Below are the code and all the weights of a small trained network. Each question names an input and a target symbol and asks about switching units off, where a switched-off unit gives its printed mean instead of its output.

import numpy as np


def w(rows, s, z=0):
    codes = np.array(rows[::2]) - 128.0
    scale = np.full(codes.shape[1], s)
    scale[-1] = z or s
    return codes * scale


def f(y):
    return y / 2 * (1 + np.tanh(0.7978845608 * (y + 0.044715 * y**3)))


def softmax(a):
    e = np.exp(a - a.max(-1, keepdims=True))
    return e / e.sum(-1, keepdims=True)


def log_softmax(a):
    a = a - a.max(-1, keepdims=True)
    return a - np.log(np.exp(a).sum(-1, keepdims=True))


def net(x, mask):
    ids = ['ΛΠΣΩαβγθμτψ'.index(c) for c in x.split()]
    T = len(ids)
    res = E[ids] + P[:T]
    r = res
    for j in range(3):
        rows = slice(2 * j, 2 * j + 2)
        q, k, v = (r @ M[0][rows].T for M in (Q, K, V))
        z = softmax(np.where(np.tri(T) > 0, q @ k.T / 2**0.5, -1e9)) @ v
        o = O[0][rows]
        res = res + np.where(mask[j], z, o[:, -1]) @ o[:, :-1]
    y = f(res @ A[0][:, :-1].T + A[0][:, -1])
    res = res + np.where(mask[3:15], y, B[0][:, -1]) @ B[0][:, :-1]
    return log_softmax(res[-1] @ U[:, :-1].T + U[:, -1])


Q, K, V, O, A, B = {}, {}, {}, {}, {}, {}
E = w([
[133,146,143,67,105],'Λ',
[130,66,115,100,55],'Π',
[153,105,160,138,87],'Σ',
[139,117,140,88,93],'Ω',
[136,114,139,83,101],'α',
[84,36,82,40,131],'β',
[138,9,154,241,66],'γ',
[89,105,149,97,208],'θ',
[170,161,178,152,76],'μ',
[107,43,124,116,138],'τ',
[116,115,129,59,132],'ψ',
],0.013)
P = w([
[130,85,210,50,100],'0',
[233,39,136,45,164],'1',
[40,76,224,142,78],'2',
[199,81,113,115,175],'3',
[36,54,196,143,89],'4',
[169,118,81,155,170],'5',
[31,36,185,151,88],'6',
[141,146,44,180,156],'7',
[17,34,179,156,84],'8',
[123,178,7,225,132],'9',
[42,54,184,164,28],'10',
],0.011)
Q[0] = w([
[108,170,130,112,166],'head 1',
[218,160,77,93,149],'head 1',
[73,121,141,128,93],'head 2',
[118,127,115,146,116],'head 2',
[249,139,57,121,148],'head 3',
[118,121,144,158,124],'head 3',
],0.019)
K[0] = w([
[99,137,176,98,189],'head 1',
[129,74,252,90,107],'head 1',
[71,148,104,148,109],'head 2',
[105,133,154,130,120],'head 2',
[131,91,205,102,125],'head 3',
[147,117,99,144,121],'head 3',
],0.017)
V[0] = w([
[79,189,130,92,228],'head 1',
[193,215,143,106,78],'head 1',
[247,121,126,112,165],'head 2',
[116,185,169,126,103],'head 2',
[129,147,47,34,188],'head 3',
[201,118,58,102,46],'head 3',
],0.012)
O[0] = w([
[202,49,171,155,110,4],'head 1',
[202,110,140,33,254,50],'head 1',
[74,168,44,179,75,87],'head 2',
[138,46,110,52,101,94],'head 2',
[207,119,48,97,15,41],'head 3',
[104,25,50,125,182,143],'head 3',
],0.0098,0.013)
A[0] = w([
[111,113,154,130,63,83],'neuron 1',
[250,119,156,94,176,165],'neuron 2',
[136,104,47,141,110,134],'neuron 3',
[119,140,65,145,112,68],'neuron 4',
[134,143,93,153,137,255],'neuron 5',
[180,85,170,80,116,162],'neuron 6',
[125,100,140,106,183,166],'neuron 7',
[102,113,182,119,95,72],'neuron 8',
[115,119,164,54,126,170],'neuron 9',
[128,97,104,105,97,225],'neuron 10',
[75,159,154,158,112,98],'neuron 11',
[188,95,107,105,143,117],'neuron 12',
],0.015,0.0097)
B[0] = w([
[127,180,124,75,126,155],'neuron 1',
[67,82,7,103,137,138],'neuron 2',
[57,172,110,123,220,134],'neuron 3',
[172,159,172,109,213,139],'neuron 4',
[95,129,130,152,61,173],'neuron 5',
[193,199,92,150,172,157],'neuron 6',
[103,167,103,168,138,162],'neuron 7',
[149,144,132,82,176,166],'neuron 8',
[153,94,158,182,143,154],'neuron 9',
[136,106,135,135,74,151],'neuron 10',
[149,81,102,87,144,250],'neuron 11',
[139,101,98,75,112,131],'neuron 12',
],0.012,0.025)
U = w([
[156,194,168,102,171,176],'Λ',
[145,172,82,173,214,3],'Π',
[157,72,121,151,138,135],'Σ',
[141,77,25,75,141,13],'Ω',
[120,12,161,36,43,156],'α',
[154,83,81,89,126,131],'β',
[70,61,123,238,34,223],'γ',
[44,246,19,89,105,114],'θ',
[136,132,254,236,160,141],'μ',
[106,83,168,33,211,67],'τ',
[160,76,119,151,138,150],'ψ',
],0.0066,0.0059)

Each question gives the input, a string of symbols that net reads in full, and the target symbol t.
The units are the heads (2 rows each of Q, K, V and O) and the neurons (one row each of A and B). Each row of codes is followed by its name. A weight is (code - 128) times the scale printed after its matrix; where a second scale follows, it is the last column's (O, A, B and U).
mask holds one flag per unit, heads first, then neurons. A switched-off unit (its flag False) gives its mean, the last column of its rows in O or B, instead of its output. The means were averaged over made-up inputs and are rounded, as every weight is.
A unit's drop is (log p(t) with every unit on - log p(t) with that unit switched off) / (log p(t) with every unit on - log p(t) with every unit switched off).
The circuit of an input: a set's keep is (log p(t) with only the set's units on - log p(t) with every unit switched off) / (log p(t) with every unit on - log p(t) with every unit switched off). Starting from the 12 units with the biggest drops (on a tie, the unit counted first), units are removed one at a time, each time the one whose removal leaves the highest keep (on an exact tie, the one counted first), for as long as the keep stays at least 0.8.
circuit, biggest first: the units of the circuit, biggest drop first
unit that matters most: the unit with the biggest drop
top k neurons: the k neurons with the biggest drops, biggest first
drop of u: that unit's drop, to one decimal
input γ θ γ θ Σ θ Σ μ θ θ Σ, target Λ: unit that matters most -> head 1
input θ γ θ θ Σ α Σ θ μ θ β, target Λ: top 2 neurons -> [neuron 6; neuron 1]
input γ γ γ γ θ Λ γ, target Ω: circuit, biggest first -> [head 3; head 1; neuron 2; head 2]
input τ Ω μ γ γ Σ μ, target μ: circuit, biggest first -> [head 1; neuron 11; head 2; neuron 9]
input Π θ μ γ, target θ: top 2 neurons -> [neuron 3; neuron 9]
input Λ θ γ β μ, target θ: circuit, biggest first -> [head 3; neuron 3]
input Σ γ γ γ, target γ: circuit, biggest first -> [neuron 8; head 2]
input τ γ γ γ β γ, target γ: circuit, biggest first -> [neuron 5; neuron 8]
input θ Π τ Λ θ γ Λ γ γ γ β, target τ: circuit, biggest first -> [head 3; head 2]
input ψ θ θ τ θ θ, target γ: circuit, biggest first -> [head 1; head 2]
input γ γ ψ β γ, target θ: circuit, biggest first -> [head 3; neuron 3]
input τ τ τ, target α: circuit, biggest first -> [head 3; neuron 7; neuron 6]
input γ θ γ γ γ τ τ Σ γ, target μ: circuit, biggest first -> [head 1; head 2; neuron 11]
input γ θ γ β, target θ: circuit, biggest first -> [head 1]
input Π Π γ Π ψ γ τ, target τ: circuit, biggest first -> [head 2; head 3]
input τ θ γ τ θ, target α: circuit, biggest first -> [head 3; neuron 6; neuron 7]
input μ Σ γ, target μ: circuit, biggest first -> [head 1; head 2; neuron 11; neuron 9]
input β θ θ, target Λ: top 4 neurons -> [neuron 6; neuron 1; neuron 11; neuron 8]
input γ θ γ, target Λ: top 2 neurons -> [neuron 6; neuron 1]
input Λ Λ Σ τ, target θ: circuit, biggest first -> [head 2]
input γ μ α, target Π: top 3 neurons -> [neuron 7; neuron 6; neuron 9]
input θ γ γ τ β, target α: top 2 neurons -> [neuron 10; neuron 7]
input θ τ θ Λ γ, target Ω: top 2 neurons -> [neuron 2; neuron 6]
input Ω Π μ γ θ Σ γ Λ θ, target Ω: top 3 neurons -> [neuron 2; neuron 12; neuron 6]
input α γ γ μ ψ μ θ, target Π: top 3 neurons -> [neuron 7; neuron 2; neuron 9]
input Σ Σ Σ γ Σ θ ψ, target Λ: top 4 neurons -> [neuron 6; neuron 1; neuron 11; neuron 8]
input τ γ ψ γ μ τ θ γ Σ γ θ, target τ: unit that matters most -> neuron 11
input Λ γ γ μ, target θ: drop of head 2 -> 0.5
input ψ θ β γ μ τ μ γ μ μ θ, target Π: drop of head 2 -> 0.4
input γ Σ μ, target μ: drop of neuron 9 -> 0.7
